Below is a small trained network, with its code and all its weights. Each question gives an input and a class and asks what happens when units are switched off, that is, made to give their printed mean instead of their output.

import numpy as np


def w(rows, s, z=0):
    codes = np.array(rows[::2]) - 128.0
    scale = np.full(codes.shape[1], s)
    scale[-1] = z or s
    return codes * scale


def norm(h):
    return h / np.sqrt((h * h).mean(-1, keepdims=True) + 1e-5)


def f(y):
    return y / 2 * (1 + np.tanh(0.7978845608 * (y + 0.044715 * y**3)))


def log_softmax(a):
    a = a - a.max(-1, keepdims=True)
    return a - np.log(np.exp(a).sum(-1, keepdims=True))


def net(x, mask):
    res = np.array(x, float).reshape(1, 6) / 4 @ E
    u = 0
    for l in range(2):
        y = f(norm(res) @ A[l][:, :-1].T + A[l][:, -1])
        res = res + np.where(mask[u : u + 15], y, B[l][:, -1]) @ B[l][:, :-1]
        u += 15
    return log_softmax(norm(res)[-1] @ U[:, :-1].T + U[:, -1])


A, B = {}, {}
E = w([
[118,126,138,131,132,146,155],'x0',
[46,113,49,93,69,50,176],'x1',
[53,1,114,41,135,167,70],'x2',
[143,125,122,120,118,120,119],'x3',
[157,116,127,125,111,133,148],'x4',
[144,175,30,73,119,242,82],'x5',
],0.0068)
A[0] = w([
[113,33,165,113,142,114,121,2],'L0N0',
[79,161,58,136,93,88,178,189],'L0N1',
[148,49,200,123,164,197,65,42],'L0N2',
[106,123,83,134,95,161,102,84],'L0N3',
[132,183,135,48,104,104,141,90],'L0N4',
[66,23,101,86,125,132,114,12],'L0N5',
[187,96,104,125,125,100,102,112],'L0N6',
[133,223,28,114,105,213,133,132],'L0N7',
[145,188,154,147,138,122,127,120],'L0N8',
[105,145,152,116,197,91,102,157],'L0N9',
[140,76,116,89,153,162,116,105],'L0N10',
[121,127,31,128,121,249,90,118],'L0N11',
[191,195,241,131,165,182,85,156],'L0N12',
[146,76,211,108,131,167,83,79],'L0N13',
[133,177,156,157,129,82,156,137],'L0N14',
],0.011,0.0028)
B[0] = w([
[54,152,56,180,118,102,103,177],'L0N0',
[182,160,90,80,126,55,192,214],'L0N1',
[86,246,117,142,165,78,142,215],'L0N2',
[188,155,126,123,135,179,183,158],'L0N3',
[123,110,121,144,163,131,177,141],'L0N4',
[144,15,118,125,72,157,118,214],'L0N5',
[75,113,163,145,144,168,182,132],'L0N6',
[106,111,23,229,204,137,105,253],'L0N7',
[147,97,163,132,107,111,114,170],'L0N8',
[155,124,144,170,110,143,207,152],'L0N9',
[102,169,142,95,131,109,102,169],'L0N10',
[164,112,214,21,192,97,120,247],'L0N11',
[126,3,133,115,80,157,111,254],'L0N12',
[161,193,140,224,132,139,167,189],'L0N13',
[101,144,205,58,157,131,185,189],'L0N14',
],0.014,0.0085)
A[1] = w([
[120,238,60,220,147,134,141,62],'L1N0',
[139,126,225,132,155,186,135,115],'L1N1',
[114,93,135,128,45,169,76,175],'L1N2',
[110,87,51,135,138,75,116,92],'L1N3',
[109,58,109,141,152,140,125,135],'L1N4',
[186,178,100,103,215,163,122,128],'L1N5',
[180,105,106,169,126,123,118,99],'L1N6',
[81,145,179,104,98,117,115,169],'L1N7',
[124,224,147,78,116,126,166,8],'L1N8',
[118,97,115,253,150,155,80,129],'L1N9',
[140,241,204,67,145,171,55,5],'L1N10',
[89,161,162,191,132,139,55,88],'L1N11',
[176,103,123,129,111,128,149,153],'L1N12',
[173,80,103,90,142,205,80,114],'L1N13',
[136,98,138,157,10,142,151,15],'L1N14',
],0.014,0.0022)
B[1] = w([
[140,110,36,198,236,145,117,225],'L1N0',
[63,121,83,183,106,170,82,211],'L1N1',
[116,169,142,157,176,78,191,185],'L1N2',
[131,131,203,168,147,207,82,232],'L1N3',
[162,125,96,102,80,136,106,214],'L1N4',
[79,139,151,172,40,99,160,254],'L1N5',
[62,140,116,70,161,149,118,159],'L1N6',
[160,104,47,157,117,128,111,156],'L1N7',
[160,122,202,56,117,81,135,166],'L1N8',
[182,141,131,10,104,110,146,242],'L1N9',
[58,253,165,143,70,195,164,167],'L1N10',
[181,105,114,127,197,127,128,170],'L1N11',
[109,171,119,130,161,102,67,172],'L1N12',
[195,134,119,68,126,153,102,222],'L1N13',
[65,104,150,214,110,110,129,201],'L1N14',
],0.019,0.0075)
U = w([
[76,56,147,193,69,116,112,131],'0',
[154,154,53,172,216,126,138,214],'1',
[187,102,97,41,113,179,70,198],'2',
[76,253,157,114,78,184,126,1],'3',
[153,161,170,77,127,38,190,54],'4',
],0.017,0.0027)

Each question gives the input, the list of numbers given to net, and the class t.
The units are the neurons (one row each of A and B). Each row of codes is followed by its name. A weight is (code - 128) times the scale printed after its matrix; where a second scale follows, it is the last column's (A, B and U).
mask holds one flag per neuron, layer by layer. A switched-off neuron (its flag False) gives its mean, the last column of its row in B, instead of its output. The means were averaged over made-up inputs and are rounded, as every weight is.
A unit's drop is (log p(t) with every unit on - log p(t) with that unit switched off) / (log p(t) with every unit on - log p(t) with every unit switched off).
The circuit of an input: a set's keep is (log p(t) with only the set's units on - log p(t) with every unit switched off) / (log p(t) with every unit on - log p(t) with every unit switched off). Starting from the 12 units with the biggest drops (on a tie, the unit counted first), units are removed one at a time, each time the one whose removal leaves the highest keep (on an exact tie, the one counted first), for as long as the keep stays at least 0.8.
circuit, biggest first: the units of the circuit, biggest drop first
most important unit: the unit with the biggest drop
top k neurons: the k neurons with the biggest drops, biggest first
top k neurons in layer l: the k neurons of layer l with the biggest drops, biggest first
drop when u is switched off: that unit's drop, to one decimal
input [6,-5,0,3,0,-4], class 0: circuit, biggest first -> L0N12
input [-4,-6,5,0,3,1], class 3: top 3 neurons -> L1N10; L0N7; L0N11
input [8,-5,1,6,6,3], class 3: circuit, biggest first -> L0N2; L1N10
input [-2,-6,0,1,-6,0], class 0: top 2 neurons in layer 1 -> L1N14; L1N1
input [8,0,1,-3,5,-8], class 1: top 4 neurons -> L0N12; L0N5; L0N0; L0N11
input [-7,1,0,-1,2,-6], class 4: top 2 neurons in layer 1 -> L1N0; L1N14
input [-5,1,6,3,-7,0], class 0: top 2 neurons in layer 1 -> L1N0; L1N2
input [5,-1,0,5,1,-6], class 0: top 3 neurons -> L0N7; L0N2; L0N14
input [-8,-2,8,3,-1,7], class 3: top 2 neurons in layer 0 -> L0N11; L0N12
input [6,2,0,-2,-5,0], class 4: top 4 neurons -> L0N7; L0N1; L0N12; L1N0
input [0,-6,4,-1,8,1], class 3: top 2 neurons -> L1N10; L0N7
input [-7,-1,3,-8,4,-8], class 1: top 2 neurons -> L0N12; L1N0
input [3,-5,0,0,2,5], class 2: top 3 neurons -> L0N12; L0N7; L0N14
input [-5,-1,7,-3,7,1], class 3: top neuron -> L0N7
input [5,-8,3,-8,5,7], class 3: top 2 neurons -> L0N11; L0N2
input [-7,6,-6,-7,-7,0], class 4: top 3 neurons -> L0N14; L0N1; L1N8
input [-6,-3,-1,-7,1,-7], class 0: drop when L0N7 is switched off -> 1.6
input [7,-5,8,8,-6,1], class 3: drop when L0N7 is switched off -> 1.0
input [5,-6,-2,5,-6,-4], class 0: drop when L0N12 is switched off -> 0.3
input [-5,-2,0,-1,-6,4], class 2: most important unit -> L0N7
